Here is a tiny trained network, its code and every weight. The questions are about switching its units off for an input and a target symbol, where a switched-off unit gives its printed mean instead of its output.

import numpy as np


def w(rows, s, z=0):
    codes = np.array(rows[::2]) - 128.0
    scale = np.full(codes.shape[1], s)
    scale[-1] = z or s
    return codes * scale


def norm(h):
    return h / np.sqrt((h * h).mean(-1, keepdims=True) + 1e-5)


def f(y):
    return y / 2 * (1 + np.tanh(0.7978845608 * (y + 0.044715 * y**3)))


def softmax(a):
    e = np.exp(a - a.max(-1, keepdims=True))
    return e / e.sum(-1, keepdims=True)


def log_softmax(a):
    a = a - a.max(-1, keepdims=True)
    return a - np.log(np.exp(a).sum(-1, keepdims=True))


def net(x, mask):
    ids = ['ΠΩβθμτ'.index(c) for c in x.split()]
    T = len(ids)
    res = E[ids] + P[:T]
    r = norm(res)
    for j in range(2):
        rows = slice(4 * j, 4 * j + 4)
        q, k, v = (r @ M[0][rows].T for M in (Q, K, V))
        z = softmax(np.where(np.tri(T) > 0, q @ k.T / 4**0.5, -1e9)) @ v
        o = O[0][rows]
        res = res + np.where(mask[j], z, o[:, -1]) @ o[:, :-1]
    y = f(norm(res) @ A[0][:, :-1].T + A[0][:, -1])
    res = res + np.where(mask[2:18], y, B[0][:, -1]) @ B[0][:, :-1]
    return log_softmax(norm(res)[-1] @ U[:, :-1].T + U[:, -1])


Q, K, V, O, A, B = {}, {}, {}, {}, {}, {}
E = w([
[90,207,128,190],'Π',
[137,84,79,109],'Ω',
[158,2,186,97],'β',
[208,141,149,214],'θ',
[90,87,248,111],'μ',
[24,125,152,117],'τ',
],0.0063)
P = w([
[116,193,93,3],'0',
[125,183,118,80],'1',
[119,171,114,101],'2',
[120,140,117,109],'3',
[127,116,132,122],'4',
[115,120,114,132],'5',
[121,104,126,145],'6',
[127,91,151,168],'7',
[116,97,115,167],'8',
[113,89,149,201],'9',
[111,102,106,193],'10',
[115,94,144,220],'11',
],0.0055)
Q[0] = w([
[78,166,203,2],'head 0',
[204,224,197,137],'head 0',
[160,68,246,128],'head 0',
[29,146,176,132],'head 0',
[72,78,89,128],'head 1',
[106,127,156,107],'head 1',
[174,141,135,95],'head 1',
[116,107,96,145],'head 1',
],0.024)
K[0] = w([
[99,166,200,1],'head 0',
[218,191,198,147],'head 0',
[144,56,227,113],'head 0',
[35,168,160,123],'head 0',
[90,95,122,176],'head 1',
[118,130,96,120],'head 1',
[123,152,151,81],'head 1',
[119,112,141,157],'head 1',
],0.025)
V[0] = w([
[155,65,175,134],'head 0',
[162,119,135,29],'head 0',
[130,194,79,3],'head 0',
[128,124,133,146],'head 0',
[106,95,179,30],'head 1',
[86,37,46,113],'head 1',
[72,166,117,198],'head 1',
[231,96,122,134],'head 1',
],0.006)
O[0] = w([
[68,99,94,66,128],'head 0',
[66,66,152,152,115],'head 0',
[115,86,196,225,116],'head 0',
[134,139,122,126,127],'head 0',
[190,223,65,135,152],'head 1',
[135,189,189,254,251],'head 1',
[42,112,136,128,138],'head 1',
[181,69,184,106,73],'head 1',
],0.0059,0.0035)
A[0] = w([
[58,252,149,38,142],'neuron 0',
[72,83,125,177,111],'neuron 1',
[21,101,116,90,138],'neuron 2',
[103,119,110,120,123],'neuron 3',
[44,181,88,135,92],'neuron 4',
[174,192,130,79,105],'neuron 5',
[114,92,50,133,133],'neuron 6',
[101,78,169,209,72],'neuron 7',
[208,89,96,54,31],'neuron 8',
[159,138,186,76,100],'neuron 9',
[115,92,191,185,54],'neuron 10',
[135,129,71,97,135],'neuron 11',
[182,48,97,177,93],'neuron 12',
[127,194,220,2,3],'neuron 13',
[77,19,118,140,190],'neuron 14',
[67,188,244,155,132],'neuron 15',
],0.0095,0.005)
B[0] = w([
[116,251,106,123,211],'neuron 0',
[142,89,186,154,201],'neuron 1',
[122,35,157,120,189],'neuron 2',
[147,116,136,129,132],'neuron 3',
[167,113,149,72,193],'neuron 4',
[118,58,134,167,134],'neuron 5',
[120,67,152,128,168],'neuron 6',
[118,158,218,148,207],'neuron 7',
[174,53,165,162,132],'neuron 8',
[81,135,116,130,116],'neuron 9',
[140,96,166,168,166],'neuron 10',
[136,79,109,135,136],'neuron 11',
[71,190,144,113,176],'neuron 12',
[21,109,93,153,133],'neuron 13',
[180,117,45,148,234],'neuron 14',
[133,26,112,120,253],'neuron 15',
],0.022,0.0054)
U = w([
[6,105,79,111,198],'Π',
[124,148,224,218,223],'Ω',
[142,114,94,123,98],'β',
[202,147,41,207,63],'θ',
[167,107,167,2,124],'μ',
[112,141,124,126,7],'τ',
],0.0085,0.002)

Each question gives the input, a string of symbols that net reads in full, and the target symbol t.
The units are the heads (4 rows each of Q, K, V and O) and the neurons (one row each of A and B). Each row of codes is followed by its name. A weight is (code - 128) times the scale printed after its matrix; where a second scale follows, it is the last column's (O, A, B and U).
mask holds one flag per unit, heads first, then neurons. A switched-off unit (its flag False) gives its mean, the last column of its rows in O or B, instead of its output. The means were averaged over made-up inputs and are rounded, as every weight is.
A unit's drop is (log p(t) with every unit on - log p(t) with that unit switched off) / (log p(t) with every unit on - log p(t) with every unit switched off).
The circuit of an input: a set's keep is (log p(t) with only the set's units on - log p(t) with every unit switched off) / (log p(t) with every unit on - log p(t) with every unit switched off). Starting from the 12 units with the biggest drops (on a tie, the unit counted first), units are removed one at a time, each time the one whose removal leaves the highest keep (on an exact tie, the one counted first), for as long as the keep stays at least 0.8.
circuit, biggest first: the units of the circuit, biggest drop first
unit that matters most: the unit with the biggest drop
k most important neurons: the k neurons with the biggest drops, biggest first
heads that matter: for each layer, one digit per head in row order, 1 if its drop is at least 0.15 and else 0, layers parted by /
drop of u: that unit's drop, to one decimal
input τ Ω Ω μ Ω Ω μ Ω, target Π: unit that matters most -> head 0
input θ Ω Ω Ω β, target θ: circuit, biggest first -> [neuron 14; neuron 15]
input Π Ω τ, target μ: heads that matter -> 11
input Ω Π Π, target θ: heads that matter -> 10
input τ Ω τ Ω Ω Π τ τ Ω Ω Π β, target θ: 3 most important neurons -> [neuron 14; neuron 15; neuron 4]
input β τ Ω τ Ω Π, target θ: circuit, biggest first -> [head 0; neuron 7]
input τ μ Π Π μ Ω β Ω τ Ω, target μ: circuit, biggest first -> [head 0; neuron 14]
input τ Ω Ω θ Ω μ, target Π: heads that matter -> 10
input Ω Ω Π Ω θ, target θ: 3 most important neurons -> [neuron 7; neuron 15; neuron 1]
input Ω Ω μ Π Ω Ω τ Π Ω Ω μ θ, target θ: 4 most important neurons -> [neuron 7; neuron 15; neuron 2; neuron 1]
input Ω θ Ω θ Ω, target θ: 2 most important neurons -> [neuron 14; neuron 15]
input Ω Ω Ω β Ω τ Ω, target μ: drop of neuron 1 -> 0.0
input τ μ Ω μ Ω, target Π: drop of neuron 14 -> 0.2
input Ω Ω Ω, target Ω: drop of head 1 -> 0.1
input θ Ω θ τ μ, target Π: most important neuron -> [neuron 13]
